Here is a tiny trained network, its code and every weight. The questions are about switching its units off for an input and a class, where a switched-off unit gives its printed mean instead of its output.

import numpy as np


def w(rows, s, z=0):
    codes = np.array(rows[::2]) - 128.0
    scale = np.full(codes.shape[1], s)
    scale[-1] = z or s
    return codes * scale


def norm(h):
    return h / np.sqrt((h * h).mean(-1, keepdims=True) + 1e-5)


def f(y):
    return np.maximum(y, 0)


def log_softmax(a):
    a = a - a.max(-1, keepdims=True)
    return a - np.log(np.exp(a).sum(-1, keepdims=True))


def net(x, mask):
    res = np.array(x, float).reshape(1, 7) / 4 @ E
    u = 0
    for l in range(2):
        y = f(norm(res) @ A[l][:, :-1].T + A[l][:, -1])
        res = res + np.where(mask[u : u + 12], y, B[l][:, -1]) @ B[l][:, :-1]
        u += 12
    return log_softmax(norm(res)[-1] @ U[:, :-1].T + U[:, -1])


A, B = {}, {}
E = w([
[129,126,127,126,130,127,123],'x0',
[206,136,111,4,45,140,152],'x1',
[129,125,133,129,126,128,123],'x2',
[129,128,126,127,127,127,123],'x3',
[128,127,132,128,126,127,127],'x4',
[236,211,166,162,171,168,107],'x5',
[216,101,118,179,126,24,167],'x6',
],0.0032)
A[0] = w([
[181,160,224,150,177,201,64,19],'L0N1',
[155,112,132,42,50,178,144,47],'L0N2',
[51,139,104,221,154,127,106,168],'L0N3',
[38,48,93,112,46,100,96,2],'L0N4',
[67,165,128,110,98,249,63,64],'L0N5',
[193,207,150,103,89,142,133,91],'L0N6',
[141,180,86,228,161,166,104,99],'L0N7',
[109,114,145,154,156,152,142,83],'L0N8',
[154,99,156,95,109,194,168,197],'L0N9',
[221,241,135,175,136,181,59,52],'L0N10',
[68,107,140,140,79,66,186,8],'L0N11',
[188,147,178,169,149,3,156,154],'L0N12',
],0.0043,0.0016)
B[0] = w([
[143,69,93,117,136,141,156,218],'L0N1',
[107,154,170,85,137,54,139,227],'L0N2',
[132,160,170,61,123,82,159,245],'L0N3',
[187,1,132,130,169,204,202,218],'L0N4',
[121,175,57,208,71,126,82,233],'L0N5',
[85,69,154,111,187,90,161,209],'L0N6',
[112,114,172,56,172,99,108,215],'L0N7',
[138,133,141,88,114,107,118,157],'L0N8',
[71,154,127,146,184,89,108,200],'L0N9',
[134,58,106,106,143,171,165,252],'L0N10',
[138,50,104,133,155,197,113,173],'L0N11',
[104,155,96,143,66,162,74,243],'L0N12',
],0.0048,0.0034)
A[1] = w([
[20,132,242,212,183,152,122,52],'L1N1',
[190,121,28,214,42,67,119,90],'L1N2',
[73,201,57,142,123,208,103,12],'L1N3',
[62,70,208,156,162,58,114,148],'L1N4',
[51,46,63,110,163,217,67,196],'L1N5',
[87,219,130,135,52,227,115,4],'L1N6',
[121,174,197,46,2,107,183,86],'L1N7',
[190,119,119,94,176,145,135,77],'L1N8',
[161,164,122,177,95,43,132,69],'L1N9',
[212,115,138,159,171,222,192,49],'L1N10',
[182,168,175,155,154,194,135,46],'L1N11',
[96,54,63,19,53,107,177,216],'L1N12',
],0.0048,0.0012)
B[1] = w([
[190,195,101,74,170,25,133,183],'L1N1',
[3,222,199,217,37,211,54,159],'L1N2',
[126,140,162,192,77,96,88,161],'L1N3',
[178,189,90,17,137,155,130,188],'L1N4',
[191,120,143,154,73,149,144,236],'L1N5',
[92,109,186,205,34,88,82,152],'L1N6',
[128,204,81,93,205,51,106,174],'L1N7',
[52,109,113,151,133,117,130,165],'L1N8',
[95,88,136,94,44,140,84,146],'L1N9',
[49,24,88,125,141,165,178,168],'L1N10',
[118,55,88,91,83,201,235,143],'L1N11',
[152,148,156,187,192,151,118,255],'L1N12',
],0.0042,0.0062)
U = w([
[144,22,102,143,164,195,208,254],'0',
[156,203,124,68,197,27,124,96],'1',
[100,162,154,216,13,141,78,28],'2',
],0.011,0.00073)

Each question gives the input, the list of numbers given to net, and the class t.
The units are the neurons (one row each of A and B). Each row of codes is followed by its name. A weight is (code - 128) times the scale printed after its matrix; where a second scale follows, it is the last column's (A, B and U).
mask holds one flag per neuron, layer by layer. A switched-off neuron (its flag False) gives its mean, the last column of its row in B, instead of its output. The means were averaged over made-up inputs and are rounded, as every weight is.
A unit's drop is (log p(t) with every unit on - log p(t) with that unit switched off) / (log p(t) with every unit on - log p(t) with every unit switched off).
The circuit of an input: a set's keep is (log p(t) with only the set's units on - log p(t) with every unit switched off) / (log p(t) with every unit on - log p(t) with every unit switched off). Starting from the 12 units with the biggest drops (on a tie, the unit counted first), units are removed one at a time, each time the one whose removal leaves the highest keep (on an exact tie, the one counted first), for as long as the keep stays at least 0.8.
circuit, biggest first: the units of the circuit, biggest drop first
k most important neurons: the k neurons with the biggest drops, biggest first
top k neurons in layer l: the k neurons of layer l with the biggest drops, biggest first
drop when u is switched off: that unit's drop, to one decimal
input [0,-2,0,7,1,6,8], class 2: 2 most important neurons => [L0N12 L1N2]
input [0,3,-2,6,-3,7,7], class 0: circuit, biggest first => [L0N10 L1N10]
input [-8,-4,-7,-7,-8,6,-2], class 0: circuit, biggest first => [L0N10]
input [8,-4,4,-4,0,-2,-4], class 1: top 2 neurons in layer 0 => [L0N12 L0N3]
input [-6,5,3,2,4,5,8], class 2: circuit, biggest first => [L1N2 L0N12]
input [1,0,-5,4,1,5,-7], class 2: 2 most important neurons => [L0N5 L0N4]
input [2,-5,8,3,3,0,-5], class 1: top 3 neurons in layer 1 => [L1N1 L1N2 L1N4]
input [-1,5,-2,8,-2,-5,-7], class 2: top 2 neurons in layer 0 => [L0N5 L0N3]
input [-4,6,7,-3,0,-3,-6], class 1: top 2 neurons in layer 0 => [L0N2 L0N12]
input [-4,-5,-2,1,-8,3,-5], class 1: top 2 neurons in layer 1 => [L1N1 L1N2]
input [-2,-6,6,-8,1,-6,-7], class 2: 2 most important neurons => [L0N5 L0N6]
input [4,0,5,-2,-5,3,3], class 0: top 4 neurons in layer 0 => [L0N10 L0N5 L0N6 L0N7]
input [0,-5,1,-6,-4,-5,-6], class 2: 4 most important neurons => [L0N5 L0N6 L0N2 L0N7]
input [2,-2,7,-5,-1,1,-4], class 2: circuit, biggest first => [L0N5]
input [5,8,-8,-8,-2,8,5], class 0: 2 most important neurons => [L0N10 L0N3]
input [0,-7,-4,-1,3,6,-5], class 1: top 3 neurons in layer 0 => [L0N7 L0N4 L0N3]
input [4,-8,-5,8,-7,-1,-7], class 1: 2 most important neurons => [L1N1 L0N3]
input [-6,8,6,3,4,-2,-6], class 1: top 2 neurons in layer 0 => [L0N2 L0N12]
input [-7,3,6,1,1,3,-2], class 0: top 3 neurons in layer 0 => [L0N10 L0N3 L0N1]
input [3,-8,0,4,7,5,-1], class 1: 2 most important neurons => [L0N4 L1N1]
input [3,8,6,-3,-1,-4,-2], class 1: top neuron in layer 1 => [L1N7]
input [-3,2,0,2,4,-1,-4], class 2: drop when L0N5 is switched off => 2.7
input [0,-3,4,-6,4,1,1], class 1: drop when L0N11 is switched off => 0.0
